Below is a small trained network, with its code and all its weights. Each question gives an input and a target symbol and asks what happens when units are switched off, that is, made to give their printed mean instead of their output.

import numpy as np


def w(rows, s, z=0):
    codes = np.array(rows[::2]) - 128.0
    scale = np.full(codes.shape[1], s)
    scale[-1] = z or s
    return codes * scale


def norm(h):
    return h / np.sqrt((h * h).mean(-1, keepdims=True) + 1e-5)


def softmax(a):
    e = np.exp(a - a.max(-1, keepdims=True))
    return e / e.sum(-1, keepdims=True)


def log_softmax(a):
    a = a - a.max(-1, keepdims=True)
    return a - np.log(np.exp(a).sum(-1, keepdims=True))


def net(x, mask):
    ids = ['αβηθμπψ'.index(c) for c in x.split()]
    T = len(ids)
    res = E[ids] + P[:T]
    u = 0
    for l in range(2):
        r = norm(res)
        for j in range(3):
            rows = slice(2 * j, 2 * j + 2)
            q, k, v = (r @ M[l][rows].T for M in (Q, K, V))
            z = softmax(np.where(np.tri(T) > 0, q @ k.T / 2**0.5, -1e9)) @ v
            o = O[l][rows]
            res = res + np.where(mask[u + j], z, o[:, -1]) @ o[:, :-1]
        u += 3
    return log_softmax(norm(res)[-1] @ U[:, :-1].T + U[:, -1])


Q, K, V, O = {}, {}, {}, {}
E = w([
[124,134,149,125,148,161],'α',
[181,134,109,109,125,131],'β',
[159,138,125,128,144,145],'η',
[179,253,140,205,135,102],'θ',
[166,146,137,96,143,131],'μ',
[153,118,121,103,136,144],'π',
[152,121,106,148,125,152],'ψ',
],0.026)
P = w([
[112,65,138,119,139,143],'0',
[140,34,183,136,130,161],'1',
[138,8,164,152,150,124],'2',
[40,73,88,70,157,110],'3',
[114,106,119,111,159,183],'4',
[143,36,197,179,115,111],'5',
[69,43,107,123,170,69],'6',
[59,117,84,87,192,119],'7',
[155,113,165,160,125,173],'8',
[91,27,174,192,133,26],'9',
[32,79,82,109,193,48],'10',
[89,157,82,113,194,159],'11',
[135,95,175,178,120,111],'12',
[73,60,143,150,146,28],'13',
],0.012)
Q[0] = w([
[158,173,123,175,163,87],'0.h1',
[140,149,121,92,125,108],'0.h1',
[88,134,129,78,106,114],'0.h2',
[122,150,106,123,83,180],'0.h2',
[5,167,24,51,125,82],'0.h3',
[109,31,180,162,112,5],'0.h3',
],0.015)
K[0] = w([
[89,165,120,134,106,73],'0.h1',
[137,137,129,149,136,134],'0.h1',
[161,123,141,129,2,147],'0.h2',
[150,67,108,103,88,109],'0.h2',
[204,109,207,122,48,236],'0.h3',
[143,250,41,86,179,246],'0.h3',
],0.015)
V[0] = w([
[119,73,105,118,250,184],'0.h1',
[173,252,175,223,133,167],'0.h1',
[66,117,211,134,88,176],'0.h2',
[130,92,141,91,164,164],'0.h2',
[229,150,54,61,95,47],'0.h3',
[132,81,34,202,81,136],'0.h3',
],0.013)
O[0] = w([
[116,75,197,92,188,133,247],'0.h1',
[110,95,25,253,190,71,81],'0.h1',
[105,142,116,122,68,160,90],'0.h2',
[107,80,114,91,142,130,214],'0.h2',
[58,76,66,68,163,151,186],'0.h3',
[63,111,140,124,72,37,61],'0.h3',
],0.014,0.013)
Q[1] = w([
[245,191,166,149,24,152],'1.h1',
[208,78,82,71,166,48],'1.h1',
[86,205,78,68,36,133],'1.h2',
[104,185,103,101,87,136],'1.h2',
[153,57,171,140,140,114],'1.h3',
[163,100,152,98,79,112],'1.h3',
],0.011)
K[1] = w([
[233,58,106,129,62,108],'1.h1',
[124,218,85,245,177,95],'1.h1',
[165,10,207,131,33,171],'1.h2',
[112,87,120,104,65,168],'1.h2',
[116,161,127,146,199,100],'1.h3',
[119,127,153,85,152,120],'1.h3',
],0.014)
V[1] = w([
[180,104,113,59,76,167],'1.h1',
[107,158,203,26,162,136],'1.h1',
[180,126,48,208,91,71],'1.h2',
[60,132,186,125,119,201],'1.h2',
[106,173,75,254,156,103],'1.h3',
[112,50,186,130,118,180],'1.h3',
],0.015)
O[1] = w([
[70,94,115,115,95,150,151],'1.h1',
[149,48,53,48,95,170,198],'1.h1',
[38,162,120,91,103,118,48],'1.h2',
[178,100,184,207,138,117,147],'1.h2',
[209,56,110,53,123,160,5],'1.h3',
[101,253,67,128,90,50,199],'1.h3',
],0.014,0.022)
U = w([
[193,186,151,148,92,165,217],'α',
[3,97,50,87,119,110,149],'β',
[168,59,174,134,188,44,1],'η',
[55,182,137,149,194,128,150],'θ',
[161,140,67,136,209,233,110],'μ',
[128,89,178,81,113,114,106],'π',
[95,80,149,128,79,41,135],'ψ',
],0.013,0.0054)

Each question gives the input, a string of symbols that net reads in full, and the target symbol t.
The units are the heads (2 rows each of Q, K, V and O). Each row of codes is followed by its name. A weight is (code - 128) times the scale printed after its matrix; where a second scale follows, it is the last column's (O and U).
mask holds one flag per head, layer by layer. A switched-off head (its flag False) gives its mean, the last column of its rows in O, instead of its output. The means were averaged over made-up inputs and are rounded, as every weight is.
A unit's drop is (log p(t) with every unit on - log p(t) with that unit switched off) / (log p(t) with every unit on - log p(t) with every unit switched off).
The circuit of an input: a set's keep is (log p(t) with only the set's units on - log p(t) with every unit switched off) / (log p(t) with every unit on - log p(t) with every unit switched off). Starting from all 6 units, units are removed one at a time, each time the one whose removal leaves the highest keep (on an exact tie, the one counted first), for as long as the keep stays at least 0.8.
circuit, biggest first: the units of the circuit, biggest drop first
which heads matter: for each layer, one digit per head in row order, 1 if its drop is at least 0.15 and else 0, layers parted by /
drop when u is switched off: that unit's drop, to one decimal
input α α β μ μ μ α α ψ, target α: which heads matter -> 001 / 000
input μ η η μ μ α μ ψ β π μ μ, target η: circuit, biggest first -> 1.h2; 0.h3
input β μ β ψ, target μ: which heads matter -> 001 / 110
input θ β β μ η, target θ: circuit, biggest first -> 1.h1; 0.h1
input μ μ β μ α μ μ α α μ μ β β η, target β: circuit, biggest first -> 1.h1
input ψ α π θ π μ π, target θ: circuit, biggest first -> 0.h1; 1.h1
input μ μ β μ ψ β μ α μ β μ μ β ψ, target μ: which heads matter -> 001 / 010
input μ μ μ η μ ψ β, target μ: which heads matter -> 001 / 010
input π α β μ μ μ θ μ η β μ μ μ β, target θ: which heads matter -> 100 / 110
input α μ μ μ π α μ, target π: which heads matter -> 111 / 110
input ψ π η β, target π: which heads matter -> 101 / 110
input π π β μ α μ α μ, target μ: which heads matter -> 001 / 111
input μ θ μ η μ μ β θ, target μ: which heads matter -> 001 / 001
input μ μ η β μ η μ μ μ β β μ, target β: circuit, biggest first -> 0.h3
input μ μ μ η, target μ: which heads matter -> 001 / 110
input α β β α η π π π α, target π: circuit, biggest first -> 0.h1; 0.h3
input μ π β α β, target β: drop when 1.h3 is switched off -> 0.4
input η μ μ θ β, target θ: drop when 1.h1 is switched off -> 1.5
input μ β μ μ μ α μ μ μ μ α, target μ: drop when 1.h1 is switched off -> 0.2
input μ ψ π α, target ψ: circuit, biggest first -> 0.h3
